Below is a small trained network, with its code and all its weights. Each question gives an input and a class and asks what happens when units are switched off, that is, made to give their printed mean instead of their output.

import numpy as np


def w(rows, s, z=0):
    codes = np.array(rows[::2]) - 128.0
    scale = np.full(codes.shape[1], s)
    scale[-1] = z or s
    return codes * scale


def norm(h):
    return h / np.sqrt((h * h).mean(-1, keepdims=True) + 1e-5)


def f(y):
    return np.maximum(y, 0)


def log_softmax(a):
    a = a - a.max(-1, keepdims=True)
    return a - np.log(np.exp(a).sum(-1, keepdims=True))


def net(x, mask):
    res = np.array(x, float).reshape(1, 8) / 4 @ E
    u = 0
    for l in range(3):
        y = f(norm(res) @ A[l][:, :-1].T + A[l][:, -1])
        res = res + np.where(mask[u : u + 13], y, B[l][:, -1]) @ B[l][:, :-1]
        u += 13
    return log_softmax(norm(res)[-1] @ U[:, :-1].T + U[:, -1])


A, B = {}, {}
E = w([
[91,161,96,172,47],'x0',
[127,129,130,129,125],'x1',
[127,129,130,128,127],'x2',
[194,253,137,200,194],'x3',
[110,105,70,144,160],'x4',
[34,241,101,13,146],'x5',
[129,124,122,127,129],'x6',
[127,126,126,129,127],'x7',
],0.0017)
A[0] = w([
[156,84,102,85,182,116],'0.n0',
[69,66,92,102,93,153],'0.n1',
[167,116,152,224,149,221],'0.n2',
[117,148,194,102,182,133],'0.n3',
[41,194,86,34,141,151],'0.n4',
[106,83,62,104,119,5],'0.n5',
[117,99,126,115,117,30],'0.n6',
[112,135,1,171,113,103],'0.n7',
[85,104,76,122,122,49],'0.n8',
[116,90,88,117,116,44],'0.n9',
[57,7,123,151,125,142],'0.n10',
[125,122,193,91,87,55],'0.n11',
[168,50,118,210,127,167],'0.n12',
],0.0044,0.0015)
B[0] = w([
[82,141,110,181,111,171],'0.n0',
[186,215,174,107,135,210],'0.n1',
[123,188,68,72,119,230],'0.n2',
[78,111,58,169,79,175],'0.n3',
[217,85,58,116,108,251],'0.n4',
[166,149,254,157,130,157],'0.n5',
[146,110,177,70,147,138],'0.n6',
[45,95,186,207,186,174],'0.n7',
[157,164,167,159,63,154],'0.n8',
[159,109,253,75,82,151],'0.n9',
[186,220,158,90,85,233],'0.n10',
[171,199,157,238,182,150],'0.n11',
[123,106,46,56,126,232],'0.n12',
],0.003,0.0033)
A[1] = w([
[195,173,159,105,94,168],'1.n0',
[66,129,125,165,69,66],'1.n1',
[173,165,121,122,41,128],'1.n2',
[92,93,167,101,117,70],'1.n3',
[108,75,207,115,82,73],'1.n4',
[154,73,123,81,181,234],'1.n5',
[120,74,151,96,198,77],'1.n6',
[146,110,162,86,253,190],'1.n7',
[101,39,132,42,58,151],'1.n8',
[176,144,164,189,179,8],'1.n9',
[164,165,218,91,96,150],'1.n10',
[143,128,188,174,120,133],'1.n11',
[24,191,141,97,160,108],'1.n12',
],0.0042,0.0012)
B[1] = w([
[54,43,125,158,166,254],'1.n0',
[75,217,172,160,64,137],'1.n1',
[72,97,117,144,195,243],'1.n2',
[175,214,159,156,111,135],'1.n3',
[116,221,140,91,146,159],'1.n4',
[46,181,88,211,37,185],'1.n5',
[19,155,126,192,76,134],'1.n6',
[38,165,113,197,4,173],'1.n7',
[164,238,135,134,191,201],'1.n8',
[112,155,193,56,122,150],'1.n9',
[74,106,103,140,186,226],'1.n10',
[113,76,35,62,190,149],'1.n11',
[157,65,27,19,73,155],'1.n12',
],0.0032,0.0033)
A[2] = w([
[207,99,103,1,157,109],'2.n0',
[192,167,35,172,113,157],'2.n1',
[28,92,70,155,94,43],'2.n2',
[223,52,135,183,92,212],'2.n3',
[204,63,134,162,67,77],'2.n4',
[133,152,223,3,69,93],'2.n5',
[55,88,113,145,181,87],'2.n6',
[110,2,180,140,202,6],'2.n7',
[214,39,137,159,104,55],'2.n8',
[43,144,35,59,178,159],'2.n9',
[147,147,38,197,142,60],'2.n10',
[127,181,77,73,149,119],'2.n11',
[129,92,189,170,87,60],'2.n12',
],0.0033,0.0013)
B[2] = w([
[124,142,75,129,67,148],'2.n0',
[144,113,221,54,129,207],'2.n1',
[84,145,162,199,156,172],'2.n2',
[121,148,4,37,73,141],'2.n3',
[173,162,35,96,52,134],'2.n4',
[208,162,153,182,211,153],'2.n5',
[143,64,99,106,155,159],'2.n6',
[92,68,122,186,180,141],'2.n7',
[193,153,11,76,129,133],'2.n8',
[155,40,117,185,104,252],'2.n9',
[72,83,190,92,140,191],'2.n10',
[195,101,219,151,131,189],'2.n11',
[90,140,90,112,186,128],'2.n12',
],0.0036,0.0046)
U = w([
[220,144,25,28,33,244],'0',
[134,64,183,164,155,240],'1',
[237,254,251,119,212,136],'2',
[111,43,169,162,131,137],'3',
[110,40,167,162,131,109],'4',
[58,53,85,199,197,20],'5',
[121,38,179,158,110,37],'6',
[29,192,144,212,32,2],'7',
],0.0056,0.0034)

Each question gives the input, the list of numbers given to net, and the class t.
The units are the neurons (one row each of A and B). Each row of codes is followed by its name. A weight is (code - 128) times the scale printed after its matrix; where a second scale follows, it is the last column's (A, B and U).
mask holds one flag per neuron, layer by layer. A switched-off neuron (its flag False) gives its mean, the last column of its row in B, instead of its output. The means were averaged over made-up inputs and are rounded, as every weight is.
A unit's drop is (log p(t) with every unit on - log p(t) with that unit switched off) / (log p(t) with every unit on - log p(t) with every unit switched off).
unit that matters most: the unit with the biggest drop
top k neurons: the k neurons with the biggest drops, biggest first
top k neurons in layer l: the k neurons of layer l with the biggest drops, biggest first
drop when u is switched off: that unit's drop, to one decimal
input [-8,-5,4,3,0,6,-7,3], class 7: top 4 neurons	[1.n7; 0.n2; 1.n5; 0.n10]
input [1,2,-7,-4,6,8,-1,-6], class 0: top 2 neurons in layer 2	[2.n0; 2.n10]
input [5,0,-4,-7,-6,4,-6,1], class 2: top 3 neurons	[2.n5; 1.n8; 1.n5]
input [2,-7,1,5,-3,2,-4,-3], class 4: top neuron in layer 1	[1.n8]
input [-7,5,-1,2,-4,5,-4,-8], class 6: top 3 neurons	[0.n3; 0.n7; 0.n4]
input [-4,-3,1,2,1,6,-6,-7], class 6: top 2 neurons in layer 0	[0.n4; 0.n2]
input [-7,1,3,5,0,4,-8,-2], class 3: top 2 neurons in layer 0	[0.n3; 0.n7]
input [7,0,2,-8,-5,-7,0,-3], class 2: top 2 neurons in layer 1	[1.n8; 1.n4]
input [-7,2,2,-3,-4,1,-1,1], class 7: top 2 neurons in layer 0	[0.n2; 0.n8]
input [3,1,-4,-2,-6,-7,4,5], class 0: top 2 neurons in layer 0	[0.n12; 0.n7]
input [-5,-1,-3,-1,-8,-5,-6,-2], class 5: top 2 neurons in layer 0	[0.n4; 0.n11]
input [-8,5,-3,2,-4,-6,3,-2], class 7: top 3 neurons	[0.n4; 1.n5; 1.n7]
input [-8,5,-3,0,-7,-3,7,2], class 7: top 2 neurons in layer 0	[0.n10; 0.n1]
input [1,-4,-7,-4,-6,-8,-4,0], class 0: unit that matters most	0.n12
input [5,-5,-2,-6,5,3,5,4], class 2: top 2 neurons in layer 0	[0.n9; 0.n11]
input [-5,5,7,0,-6,8,-5,5], class 0: top 2 neurons in layer 0	[0.n3; 0.n5]
input [-6,1,-3,-8,5,3,4,7], class 2: top 2 neurons	[1.n8; 2.n5]
input [-2,-3,5,4,8,-8,-5,4], class 0: top 3 neurons in layer 1	[1.n2; 1.n0; 1.n10]
input [5,4,7,-8,-6,5,-2,4], class 2: top 2 neurons	[2.n5; 1.n8]
input [-4,-4,-8,-4,-5,8,-2,-2], class 0: unit that matters most	1.n8
input [8,8,8,6,-3,8,1,4], class 0: drop when 1.n5 is switched off	0.4
input [2,6,3,-4,-8,-2,6,-6], class 5: drop when 1.n10 is switched off	0.1
input [-8,1,-4,-8,1,5,-5,5], class 2: drop when 0.n9 is switched off	0.0
